Below is a small trained network, with its code and all its weights. Each question gives an input and a target symbol and asks what happens when units are switched off, that is, made to give their printed mean instead of their output.

import numpy as np


def w(rows, s, z=0):
    codes = np.array(rows[::2]) - 128.0
    scale = np.full(codes.shape[1], s)
    scale[-1] = z or s
    return codes * scale


def f(y):
    return np.maximum(y, 0)


def softmax(a):
    e = np.exp(a - a.max(-1, keepdims=True))
    return e / e.sum(-1, keepdims=True)


def log_softmax(a):
    a = a - a.max(-1, keepdims=True)
    return a - np.log(np.exp(a).sum(-1, keepdims=True))


def net(x, mask):
    ids = ['ΓΔΘΞΠΩαβεζηλμτφψ'.index(c) for c in x.split()]
    T = len(ids)
    res = E[ids] + P[:T]
    r = res
    for j in range(3):
        rows = slice(2 * j, 2 * j + 2)
        q, k, v = (r @ M[0][rows].T for M in (Q, K, V))
        z = softmax(np.where(np.tri(T) > 0, q @ k.T / 2**0.5, -1e9)) @ v
        o = O[0][rows]
        res = res + np.where(mask[j], z, o[:, -1]) @ o[:, :-1]
    y = f(res @ A[0][:, :-1].T + A[0][:, -1])
    res = res + np.where(mask[3:19], y, B[0][:, -1]) @ B[0][:, :-1]
    return log_softmax(res[-1] @ U[:, :-1].T + U[:, -1])


Q, K, V, O, A, B = {}, {}, {}, {}, {}, {}
E = w([
[156,119,144,170],'Γ',
[134,113,223,81],'Δ',
[142,141,61,90],'Θ',
[147,83,172,172],'Ξ',
[150,195,133,122],'Π',
[142,67,60,153],'Ω',
[154,175,185,99],'α',
[153,98,60,176],'β',
[117,6,95,76],'ε',
[50,79,102,105],'ζ',
[153,101,113,137],'η',
[180,115,35,125],'λ',
[206,90,140,137],'μ',
[94,105,7,168],'τ',
[97,86,124,229],'φ',
[56,211,76,138],'ψ',
],0.017)
P = w([
[191,93,102,254],'0',
[162,81,98,217],'1',
[109,87,124,229],'2',
[100,101,123,221],'3',
[113,99,132,224],'4',
[131,80,116,238],'5',
],0.0029)
Q[0] = w([
[66,99,81,111],'H0',
[81,172,186,2],'H0',
[123,103,164,235],'H1',
[132,219,171,116],'H1',
[184,123,58,156],'H2',
[152,38,212,106],'H2',
],0.0093)
K[0] = w([
[75,138,108,200],'H0',
[232,106,86,232],'H0',
[90,247,150,175],'H1',
[65,148,126,17],'H1',
[1,247,168,116],'H2',
[128,15,72,140],'H2',
],0.0089)
V[0] = w([
[254,114,147,117],'H0',
[150,244,96,219],'H0',
[165,83,182,145],'H1',
[65,93,109,174],'H1',
[137,157,205,112],'H2',
[59,141,185,201],'H2',
],0.008)
O[0] = w([
[253,66,112,154,84],'H0',
[154,213,132,232,75],'H0',
[146,83,209,91,163],'H1',
[48,47,152,232,229],'H1',
[180,117,195,192,3],'H2',
[70,137,170,164,127],'H2',
],0.0064,0.0035)
A[0] = w([
[88,171,164,112,155],'N0',
[145,164,132,164,237],'N1',
[178,117,120,104,124],'N2',
[134,153,203,68,75],'N3',
[184,189,124,169,225],'N4',
[98,169,53,118,48],'N5',
[143,183,77,34,3],'N6',
[116,71,125,192,51],'N7',
[111,54,57,186,13],'N8',
[128,209,117,24,109],'N9',
[160,153,171,58,75],'N10',
[193,155,93,98,86],'N11',
[171,38,87,178,48],'N12',
[37,200,79,88,223],'N13',
[179,211,255,53,173],'N14',
[198,90,230,143,121],'N15',
],0.0095,0.005)
B[0] = w([
[162,140,103,142,156],'N0',
[187,107,170,178,196],'N1',
[150,100,130,110,163],'N2',
[62,186,114,123,140],'N3',
[182,120,128,176,196],'N4',
[96,112,97,192,170],'N5',
[95,66,135,128,136],'N6',
[104,162,182,90,198],'N7',
[113,205,108,98,248],'N8',
[153,76,172,162,142],'N9',
[147,170,102,131,140],'N10',
[157,79,116,86,153],'N11',
[100,254,139,51,232],'N12',
[160,84,152,178,254],'N13',
[135,222,90,101,169],'N14',
[94,92,193,74,184],'N15',
],0.0088,0.0065)
U = w([
[144,84,201,186,86],'Γ',
[99,177,181,80,63],'Δ',
[177,15,84,175,59],'Θ',
[98,82,238,139,18],'Ξ',
[175,148,143,196,102],'Π',
[89,185,81,109,64],'Ω',
[153,199,169,138,97],'α',
[116,197,88,154,111],'β',
[79,108,92,49,139],'ε',
[50,33,132,155,254],'ζ',
[135,109,132,133,193],'η',
[156,124,30,129,185],'λ',
[169,58,163,96,181],'μ',
[73,165,44,182,64],'τ',
[50,184,188,168,170],'φ',
[117,94,148,254,49],'ψ',
],0.0095,0.0061)

Each question gives the input, a string of symbols that net reads in full, and the target symbol t.
The units are the heads (2 rows each of Q, K, V and O) and the neurons (one row each of A and B). Each row of codes is followed by its name. A weight is (code - 128) times the scale printed after its matrix; where a second scale follows, it is the last column's (O, A, B and U).
mask holds one flag per unit, heads first, then neurons. A switched-off unit (its flag False) gives its mean, the last column of its rows in O or B, instead of its output. The means were averaged over made-up inputs and are rounded, as every weight is.
A unit's drop is (log p(t) with every unit on - log p(t) with that unit switched off) / (log p(t) with every unit on - log p(t) with every unit switched off).
The circuit of an input: a set's keep is (log p(t) with only the set's units on - log p(t) with every unit switched off) / (log p(t) with every unit on - log p(t) with every unit switched off). Starting from the 12 units with the biggest drops (on a tie, the unit counted first), units are removed one at a time, each time the one whose removal leaves the highest keep (on an exact tie, the one counted first), for as long as the keep stays at least 0.8.
units of the circuit, in order: the units of the circuit, biggest drop first
top k neurons: the k neurons with the biggest drops, biggest first
which heads matter: for each layer, one digit per head in row order, 1 if its drop is at least 0.15 and else 0, layers parted by /
drop of u: that unit's drop, to one decimal
input α α Δ, target Δ: units of the circuit, in order : N14; H1
input Γ ζ ζ ζ ε Ξ, target ζ: units of the circuit, in order : H0; N12; N8
input ε Ω Ω, target ε: which heads matter : 100
input ψ α τ μ α φ, target φ: units of the circuit, in order : N7; N8; N12
input η μ λ ψ Γ φ, target ψ: which heads matter : 100
input ζ φ Γ, target ζ: top 2 neurons : N12; N8
input Θ Ξ μ, target μ: top 2 neurons : N15; N8
input Ξ μ Θ β ε, target ε: top 2 neurons : N12; N13
input Θ φ μ μ ψ, target ψ: which heads matter : 000
input τ φ φ, target φ: which heads matter : 010
input λ λ Θ, target Θ: which heads matter : 010
input Ω ψ τ, target ψ: drop of N1 : 0.1
input τ Ξ β ε, target ε: drop of N3 : 0.0
input τ β Π, target Π: drop of H0 : 0.3
input Ω Θ Θ, target Θ: drop of N12 : 0.2
